Below is a small trained network, with its code and all its weights. Each question gives an input and a class and asks what happens when units are switched off, that is, made to give their printed mean instead of their output.

import numpy as np


def w(rows, s, z=0):
    codes = np.array(rows[::2]) - 128.0
    scale = np.full(codes.shape[1], s)
    scale[-1] = z or s
    return codes * scale


def f(y):
    return y / 2 * (1 + np.tanh(0.7978845608 * (y + 0.044715 * y**3)))


def log_softmax(a):
    a = a - a.max(-1, keepdims=True)
    return a - np.log(np.exp(a).sum(-1, keepdims=True))


def net(x, mask):
    res = np.array(x, float).reshape(1, 7) / 4 @ E
    y = f(res @ A[0][:, :-1].T + A[0][:, -1])
    res = res + np.where(mask, y, B[0][:, -1]) @ B[0][:, :-1]
    return log_softmax(res[-1] @ U[:, :-1].T + U[:, -1])


A, B = {}, {}
E = w([
[136,115,144,143,120,131,125,126,89],'x0',
[109,102,153,137,134,125,133,149,97],'x1',
[150,31,91,123,224,38,7,111,131],'x2',
[1,199,141,233,165,145,93,21,122],'x3',
[153,151,89,147,99,110,131,108,157],'x4',
[56,115,36,30,94,98,156,85,37],'x5',
[114,113,161,107,152,153,117,137,104],'x6',
],0.0084)
A[0] = w([
[172,170,213,171,154,115,89,181,192,40],'neuron 0',
[190,92,114,80,73,150,162,220,129,205],'neuron 1',
[55,169,150,196,192,137,117,14,140,179],'neuron 2',
[184,129,215,221,153,124,107,155,186,51],'neuron 3',
[179,138,187,208,188,143,108,136,181,54],'neuron 4',
[114,162,150,126,109,167,221,136,116,102],'neuron 5',
[98,210,140,131,69,205,227,170,109,11],'neuron 6',
[235,88,124,36,93,78,95,209,135,105],'neuron 7',
[148,97,100,126,178,89,58,104,107,189],'neuron 8',
[205,152,162,107,128,89,124,177,131,45],'neuron 9',
[103,113,82,57,114,71,108,63,62,67],'neuron 10',
[70,157,66,85,119,112,159,146,74,99],'neuron 11',
[128,79,81,133,184,39,25,112,116,31],'neuron 12',
[1,175,135,226,149,117,61,61,119,141],'neuron 13',
[155,83,118,175,207,77,37,121,141,61],'neuron 14',
[59,92,72,74,88,89,145,100,101,7],'neuron 15',
[143,93,73,143,203,90,72,104,134,73],'neuron 16',
[97,156,159,171,61,201,181,100,115,41],'neuron 17',
[123,45,117,138,166,69,77,100,138,53],'neuron 18',
[107,139,101,178,107,153,84,78,133,52],'neuron 19',
[78,145,63,62,131,108,149,103,76,71],'neuron 20',
],0.0087,0.0014)
B[0] = w([
[83,92,208,124,49,127,31,43,144,190],'neuron 0',
[127,194,48,83,178,35,72,156,56,192],'neuron 1',
[145,131,44,33,173,38,95,139,55,230],'neuron 2',
[86,35,197,115,31,121,52,17,178,201],'neuron 3',
[120,47,210,159,84,125,86,49,133,193],'neuron 4',
[137,175,143,168,125,149,184,153,129,171],'neuron 5',
[168,200,148,179,156,218,229,211,200,200],'neuron 6',
[113,155,44,39,203,56,60,153,16,203],'neuron 7',
[169,195,142,239,185,202,176,191,178,193],'neuron 8',
[96,91,109,123,137,66,99,120,115,157],'neuron 9',
[69,60,177,190,11,135,70,55,199,198],'neuron 10',
[122,83,196,144,56,130,90,64,187,173],'neuron 11',
[218,183,122,187,133,241,255,219,160,222],'neuron 12',
[67,159,71,41,213,20,42,174,11,247],'neuron 13',
[170,176,124,194,117,196,167,197,174,210],'neuron 14',
[87,71,153,105,67,152,76,54,126,182],'neuron 15',
[111,140,141,156,169,173,202,137,144,194],'neuron 16',
[144,175,147,163,166,163,208,190,125,180],'neuron 17',
[155,186,135,189,156,139,166,157,174,193],'neuron 18',
[112,119,75,64,152,124,124,103,113,163],'neuron 19',
[88,41,200,142,19,124,54,62,182,184],'neuron 20',
],0.0067,0.015)
U = w([
[130,144,56,65,194,15,89,147,48,115],'0',
[158,182,123,189,134,238,207,179,178,238],'1',
[120,8,171,144,19,133,78,31,177,2],'2',
],0.011,0.0019)

Each question gives the input, the list of numbers given to net, and the class t.
The units are the neurons (one row each of A and B). Each row of codes is followed by its name. A weight is (code - 128) times the scale printed after its matrix; where a second scale follows, it is the last column's (A, B and U).
mask holds one flag per neuron, in row order. A switched-off neuron (its flag False) gives its mean, the last column of its row in B, instead of its output. The means were averaged over made-up inputs and are rounded, as every weight is.
A unit's drop is (log p(t) with every unit on - log p(t) with that unit switched off) / (log p(t) with every unit on - log p(t) with every unit switched off).
The circuit of an input: a set's keep is (log p(t) with only the set's units on - log p(t) with every unit switched off) / (log p(t) with every unit on - log p(t) with every unit switched off). Starting from the 12 units with the biggest drops (on a tie, the unit counted first), units are removed one at a time, each time the one whose removal leaves the highest keep (on an exact tie, the one counted first), for as long as the keep stays at least 0.8.
circuit, biggest first: the units of the circuit, biggest drop first
most important unit: the unit with the biggest drop
k most important neurons: the k neurons with the biggest drops, biggest first
drop when u is switched off: that unit's drop, to one decimal
input [-2,-7,3,7,-2,-8,-6], class 2: 4 most important neurons => neuron 3; neuron 4; neuron 0; neuron 7
input [-6,4,0,-1,6,-2,-5], class 2: 2 most important neurons => neuron 13; neuron 2
input [3,-5,1,3,8,-4,-1], class 2: 2 most important neurons => neuron 7; neuron 3
input [8,0,-7,7,-7,2,2], class 0: 3 most important neurons => neuron 13; neuron 2; neuron 12
input [7,0,1,-2,-2,3,8], class 2: circuit, biggest first => neuron 13
input [-5,8,7,6,-3,-1,-1], class 1: 4 most important neurons => neuron 12; neuron 14; neuron 8; neuron 7
input [-4,3,8,-6,3,8,6], class 1: 2 most important neurons => neuron 12; neuron 8
input [-2,0,6,-1,7,-6,5], class 1: 4 most important neurons => neuron 14; neuron 12; neuron 8; neuron 10
input [0,6,-4,7,3,-7,-8], class 0: 3 most important neurons => neuron 13; neuron 2; neuron 10
input [1,-1,-5,-6,4,8,-8], class 2: 3 most important neurons => neuron 20; neuron 13; neuron 11
input [-4,-5,6,-2,7,7,2], class 2: 4 most important neurons => neuron 10; neuron 20; neuron 15; neuron 6
input [5,-8,-6,4,-4,-7,-1], class 2: 2 most important neurons => neuron 3; neuron 0
input [7,-2,2,1,0,0,4], class 1: 2 most important neurons => neuron 7; neuron 13
input [-7,1,4,-5,3,-8,-5], class 2: most important unit => neuron 3
input [-8,5,-6,7,-8,4,-3], class 0: 2 most important neurons => neuron 13; neuron 2
input [-4,6,-2,-6,-5,-8,-4], class 2: drop when neuron 3 is switched off => 0.6
input [-8,-4,7,5,-8,6,4], class 1: drop when neuron 12 is switched off => 0.5
input [2,8,-4,-6,0,-3,4], class 0: drop when neuron 20 is switched off => 0.0
input [0,-8,-7,7,4,-5,-2], class 0: drop when neuron 2 is switched off => 0.7
input [5,8,6,4,7,4,-2], class 1: most important unit => neuron 12
